Here is a tiny trained network, its code and every weight. The questions are about switching its units off for an input and a class, where a switched-off unit gives its printed mean instead of its output.

import numpy as np


def w(rows, s, z=0):
    codes = np.array(rows[::2]) - 128.0
    scale = np.full(codes.shape[1], s)
    scale[-1] = z or s
    return codes * scale


def f(y):
    return y / 2 * (1 + np.tanh(0.7978845608 * (y + 0.044715 * y**3)))


def log_softmax(a):
    a = a - a.max(-1, keepdims=True)
    return a - np.log(np.exp(a).sum(-1, keepdims=True))


def net(x, mask):
    res = np.array(x, float).reshape(1, 4) / 4 @ E
    y = f(res @ A[0][:, :-1].T + A[0][:, -1])
    res = res + np.where(mask, y, B[0][:, -1]) @ B[0][:, :-1]
    return log_softmax(res[-1] @ U[:, :-1].T + U[:, -1])


A, B = {}, {}
E = w([
[93,46,191,220,169],'x0',
[86,88,1,182,57],'x1',
[31,49,76,73,184],'x2',
[5,145,189,54,14],'x3',
],0.0062)
A[0] = w([
[206,115,96,166,254,227],'neuron 0',
[208,245,109,132,88,168],'neuron 1',
[46,114,106,160,4,247],'neuron 2',
[134,60,146,194,157,243],'neuron 3',
[109,116,216,147,94,254],'neuron 4',
[147,51,69,174,193,187],'neuron 5',
[172,123,90,151,170,144],'neuron 6',
[114,118,180,177,79,196],'neuron 7',
[74,142,40,58,81,188],'neuron 8',
[130,183,204,40,199,169],'neuron 9',
[142,104,128,179,176,131],'neuron 10',
[137,149,189,159,130,211],'neuron 11',
],0.0085,0.0049)
B[0] = w([
[180,125,84,169,209,254],'neuron 0',
[245,254,176,74,80,197],'neuron 1',
[51,163,150,9,77,255],'neuron 2',
[93,166,88,126,234,216],'neuron 3',
[89,162,221,4,231,214],'neuron 4',
[52,99,39,214,189,215],'neuron 5',
[191,97,84,190,144,166],'neuron 6',
[128,208,195,35,205,177],'neuron 7',
[21,91,26,168,29,220],'neuron 8',
[98,199,222,42,207,210],'neuron 9',
[108,112,85,149,168,163],'neuron 10',
[156,171,157,104,224,181],'neuron 11',
],0.0063,0.0081)
U = w([
[151,34,184,172,91,15],'0',
[2,76,113,93,80,208],'1',
[122,89,61,229,210,182],'2',
[155,55,174,145,100,5],'3',
[145,186,226,29,206,212],'4',
[152,174,109,104,31,116],'5',
[154,24,185,163,83,16],'6',
[224,140,105,177,114,99],'7',
],0.008,0.003)

Each question gives the input, the list of numbers given to net, and the class t.
The units are the neurons (one row each of A and B). Each row of codes is followed by its name. A weight is (code - 128) times the scale printed after its matrix; where a second scale follows, it is the last column's (A, B and U).
mask holds one flag per neuron, in row order. A switched-off neuron (its flag False) gives its mean, the last column of its row in B, instead of its output. The means were averaged over made-up inputs and are rounded, as every weight is.
A unit's drop is (log p(t) with every unit on - log p(t) with that unit switched off) / (log p(t) with every unit on - log p(t) with every unit switched off).
The circuit of an input: a set's keep is (log p(t) with only the set's units on - log p(t) with every unit switched off) / (log p(t) with every unit on - log p(t) with every unit switched off). Starting from all 12 units, units are removed one at a time, each time the one whose removal leaves the highest keep (on an exact tie, the one counted first), for as long as the keep stays at least 0.8.
units of the circuit, in order: the units of the circuit, biggest drop first
top k neurons: the k neurons with the biggest drops, biggest first
drop of u: that unit's drop, to one decimal
input [-5,2,-4,-2], class 5: units of the circuit, in order => [neuron 1; neuron 4; neuron 9]
input [-7,0,1,-5], class 7: top neuron => [neuron 1]
input [6,-7,-4,-8], class 2: units of the circuit, in order => [neuron 0; neuron 5]
input [-3,2,7,-2], class 2: units of the circuit, in order => [neuron 2; neuron 4]
input [-1,2,1,0], class 1: top 2 neurons => [neuron 0; neuron 1]
input [2,-4,2,-3], class 2: units of the circuit, in order => [neuron 2; neuron 1]
input [0,0,0,-1], class 2: units of the circuit, in order => [neuron 2; neuron 9]
input [-1,-2,7,3], class 1: top 2 neurons => [neuron 8; neuron 1]
input [-3,2,-4,-6], class 7: top 2 neurons => [neuron 1; neuron 8]
input [-2,4,-8,-3], class 7: top 3 neurons => [neuron 9; neuron 4; neuron 2]
input [1,-4,7,-7], class 2: drop of neuron 3 => 0.0
input [-7,4,-6,-1], class 5: drop of neuron 1 => 0.1
input [-4,4,-7,2], class 5: drop of neuron 9 => 0.3
input [-4,1,1,6], class 1: units of the circuit, in order => [neuron 8]
